Here is a tiny trained network, its code and every weight. The questions are about switching its units off for an input and a class, where a switched-off unit gives its printed mean instead of its output.

import numpy as np


def w(rows, s, z=0):
    codes = np.array(rows[::2]) - 128.0
    scale = np.full(codes.shape[1], s)
    scale[-1] = z or s
    return codes * scale


def f(y):
    return y / 2 * (1 + np.tanh(0.7978845608 * (y + 0.044715 * y**3)))


def log_softmax(a):
    a = a - a.max(-1, keepdims=True)
    return a - np.log(np.exp(a).sum(-1, keepdims=True))


def net(x, mask):
    res = np.array(x, float).reshape(1, 7) / 4 @ E
    y = f(res @ A[0][:, :-1].T + A[0][:, -1])
    res = res + np.where(mask, y, B[0][:, -1]) @ B[0][:, :-1]
    return log_softmax(res[-1] @ U[:, :-1].T + U[:, -1])


A, B = {}, {}
E = w([
[217,87,127,114,11,72,152,120,139,111,189,147],'x0',
[135,102,199,135,136,212,55,115,252,149,102,149],'x1',
[84,118,140,199,152,115,105,179,155,39,212,163],'x2',
[124,173,161,107,102,78,1,173,96,183,94,144],'x3',
[138,124,73,169,177,139,49,75,98,201,224,135],'x4',
[70,87,82,22,192,86,97,121,181,143,119,146],'x5',
[93,204,135,106,67,115,100,89,183,105,140,31],'x6',
],0.0098)
A[0] = w([
[178,116,127,132,86,86,107,129,150,116,160,148,218],'n1',
[186,163,174,174,140,155,133,133,100,119,104,119,59],'n2',
[119,179,172,126,123,64,77,176,76,120,121,121,134],'n3',
[122,105,155,78,123,106,80,151,104,108,100,136,210],'n4',
[111,164,108,141,123,128,82,32,128,127,182,95,68],'n5',
[150,125,103,144,165,117,131,91,132,187,198,152,65],'n6',
[92,139,135,168,166,121,122,143,124,130,115,115,48],'n7',
[158,94,92,143,172,161,198,56,179,48,144,104,174],'n8',
[132,95,184,148,131,145,101,96,165,137,119,135,101],'n9',
[113,61,112,156,117,113,82,185,130,54,153,149,188],'n10',
[160,184,131,179,134,177,178,102,83,124,145,121,153],'n11',
[61,140,153,153,169,134,123,140,121,124,118,78,47],'n12',
[130,152,110,143,122,79,115,148,68,117,115,126,87],'n13',
[160,99,117,107,99,73,109,113,154,84,171,156,203],'n14',
[96,178,122,108,121,107,127,99,173,121,148,70,205],'n15',
[76,147,132,102,183,157,128,144,103,99,108,129,86],'n16',
[144,119,201,134,136,199,97,143,176,118,88,146,56],'n17',
[85,68,97,73,137,90,123,126,144,145,137,155,108],'n18',
[163,148,174,133,127,104,34,190,137,152,117,147,122],'n19',
[142,51,100,115,162,156,122,117,81,143,109,246,74],'n20',
[154,67,173,108,119,153,116,92,193,147,120,153,82],'n21',
[150,125,103,167,158,131,78,60,104,183,190,147,7],'n22',
[124,206,161,181,124,124,139,120,135,102,160,181,180],'n23',
[126,128,76,133,149,112,172,164,65,118,151,96,17],'n24',
[118,137,150,132,177,159,124,135,104,133,125,128,46],'n25',
[181,120,88,108,87,163,152,68,101,207,49,133,182],'n26',
[93,132,76,112,129,91,151,137,88,119,129,113,20],'n27',
[115,155,116,158,177,156,100,119,102,121,84,117,60],'n28',
[176,160,159,188,88,178,136,159,80,160,121,111,110],'n29',
[93,147,124,195,153,99,109,154,147,82,139,141,208],'n30',
[116,125,161,109,104,83,167,174,170,68,62,108,112],'n31',
[65,87,133,111,136,87,149,140,182,171,115,124,123],'n32',
[155,93,125,118,164,154,127,160,98,138,129,177,51],'n33',
[158,65,134,155,143,143,134,183,87,137,90,164,73],'n34',
[95,157,124,94,104,120,162,128,66,104,123,150,35],'n35',
],0.011,0.0019)
B[0] = w([
[206,140,163,149,153,195,180,149,46,181,115,106,203],'n1',
[111,89,84,148,128,46,108,180,221,149,120,120,190],'n2',
[117,107,195,127,202,116,126,102,125,112,148,113,210],'n3',
[118,99,139,115,168,89,181,149,104,132,113,136,178],'n4',
[106,141,152,101,68,78,107,176,84,34,89,118,206],'n5',
[79,143,173,194,107,99,142,176,119,91,22,146,197],'n6',
[175,116,136,126,129,174,151,157,98,160,122,119,168],'n7',
[134,144,194,118,228,147,144,91,117,143,71,81,248],'n8',
[134,100,86,185,126,184,109,59,140,106,199,127,191],'n9',
[108,203,102,110,156,108,111,135,106,159,119,215,222],'n10',
[158,112,111,124,140,67,127,115,144,129,129,84,212],'n11',
[209,143,184,156,68,161,157,206,114,199,156,133,193],'n12',
[115,67,128,187,139,118,134,70,122,86,188,118,182],'n13',
[201,114,129,75,116,174,195,170,90,197,150,131,208],'n14',
[143,197,119,52,82,99,93,92,142,146,213,77,208],'n15',
[152,118,112,161,98,176,168,213,111,159,135,124,189],'n16',
[103,102,120,167,103,166,90,62,152,104,148,180,229],'n17',
[144,63,32,130,107,56,253,112,194,148,156,87,193],'n18',
[112,92,177,100,186,145,183,61,143,128,109,74,231],'n19',
[174,189,149,77,88,80,46,130,135,92,156,43,222],'n20',
[97,100,136,156,91,139,138,90,108,159,168,184,210],'n21',
[66,76,146,138,87,119,153,168,145,66,10,172,225],'n22',
[143,169,78,130,137,83,136,116,164,151,120,168,198],'n23',
[118,109,152,173,115,130,108,75,98,127,176,180,205],'n24',
[157,142,154,174,96,139,171,193,156,166,181,155,160],'n25',
[157,190,88,66,175,145,92,99,63,149,109,235,227],'n26',
[120,61,118,177,113,149,118,50,118,87,212,116,184],'n27',
[158,119,131,127,108,195,162,147,110,173,115,146,182],'n28',
[134,100,16,105,164,90,163,166,200,173,119,90,220],'n29',
[110,176,79,88,180,101,93,153,104,153,158,181,217],'n30',
[75,167,122,142,68,143,158,151,117,51,33,149,232],'n31',
[97,120,88,117,113,94,127,108,197,139,123,113,175],'n32',
[168,194,157,104,95,133,48,131,157,86,180,84,177],'n33',
[151,169,178,107,59,78,59,112,164,67,128,52,195],'n34',
[61,70,123,167,80,154,61,72,89,133,144,158,177],'n35',
],0.0072,0.012)
U = w([
[144,193,165,115,47,101,55,130,162,92,160,41,129],'0',
[76,92,151,167,60,102,131,176,127,58,28,158,50],'1',
[104,38,125,211,105,150,94,57,135,126,186,156,6],'2',
[126,57,29,134,152,69,145,165,217,163,126,90,185],'3',
[190,95,157,140,87,176,156,201,92,197,142,127,161],'4',
[119,186,67,94,200,124,82,135,106,141,121,209,150],'5',
[118,88,215,136,252,121,135,91,139,114,104,73,194],'6',
],0.011,0.0017)

Each question gives the input, the list of numbers given to net, and the class t.
The units are the neurons (one row each of A and B). Each row of codes is followed by its name. A weight is (code - 128) times the scale printed after its matrix; where a second scale follows, it is the last column's (A, B and U).
mask holds one flag per neuron, in row order. A switched-off neuron (its flag False) gives its mean, the last column of its row in B, instead of its output. The means were averaged over made-up inputs and are rounded, as every weight is.
A unit's drop is (log p(t) with every unit on - log p(t) with that unit switched off) / (log p(t) with every unit on - log p(t) with every unit switched off).
The circuit of an input: a set's keep is (log p(t) with only the set's units on - log p(t) with every unit switched off) / (log p(t) with every unit on - log p(t) with every unit switched off). Starting from the 12 units with the biggest drops (on a tie, the unit counted first), units are removed one at a time, each time the one whose removal leaves the highest keep (on an exact tie, the one counted first), for as long as the keep stays at least 0.8.
circuit, biggest first: the units of the circuit, biggest drop first
unit that matters most: the unit with the biggest drop
top k neurons: the k neurons with the biggest drops, biggest first
drop when u is switched off: that unit's drop, to one decimal
input [-1,-4,3,8,-7,-4,6], class 6: unit that matters most	n3
input [5,-5,5,7,3,-1,-6], class 6: top 2 neurons	[n3; n19]
input [-4,-3,-2,7,8,0,7], class 1: top 2 neurons	[n22; n5]
input [-5,5,-4,8,7,-1,-5], class 6: top 3 neurons	[n19; n31; n3]
input [0,-4,3,-4,-6,-8,5], class 3: circuit, biggest first	[n29; n2]
input [2,4,0,-7,8,-6,-8], class 0: top 3 neurons	[n20; n33; n34]
input [-2,2,-4,8,6,-4,-1], class 6: top 2 neurons	[n19; n3]
input [-5,-3,1,-3,4,6,3], class 3: top 2 neurons	[n18; n31]
input [5,3,-5,-5,5,5,4], class 1: circuit, biggest first	[n5; n6]
input [5,5,-5,6,5,4,-3], class 6: top 2 neurons	[n19; n31]
input [5,-4,8,0,-1,2,-5], class 5: top 2 neurons	[n10; n30]
input [-8,-7,-6,-5,1,1,0], class 4: circuit, biggest first	[n16; n12]
input [-6,-3,7,6,-2,-8,-5], class 3: top 2 neurons	[n29; n2]
input [4,-8,8,-2,-3,2,1], class 2: unit that matters most	n27
input [7,4,7,-4,0,5,4], class 4: top 2 neurons	[n14; n1]
input [-1,3,-1,-7,-2,-6,0], class 6: top 2 neurons	[n8; n18]
input [-3,8,-3,8,6,0,-3], class 2: top 3 neurons	[n17; n9; n8]
input [-8,7,-4,-7,8,-8,-2], class 1: top 2 neurons	[n22; n6]
input [-3,-1,-8,4,-7,1,6], class 5: top 2 neurons	[n26; n22]
input [1,0,-1,-6,2,-8,-6], class 3: circuit, biggest first	[n29]
input [-7,6,-2,2,-5,2,-1], class 4: circuit, biggest first	[n12; n16]
input [4,7,-2,-7,1,5,3], class 2: top 2 neurons	[n21; n9]
input [7,8,7,-2,-7,-3,-7], class 2: drop when n9 is switched off	1.5
input [0,-1,8,6,7,-6,3], class 5: drop when n34 is switched off	0.2
input [6,-6,-3,6,3,2,-3], class 2: drop when n12 is switched off	0.1
input [1,-3,-4,6,8,-5,-1], class 1: drop when n7 is switched off	0.0
input [6,8,-1,-7,-2,5,6], class 2: unit that matters most	n21
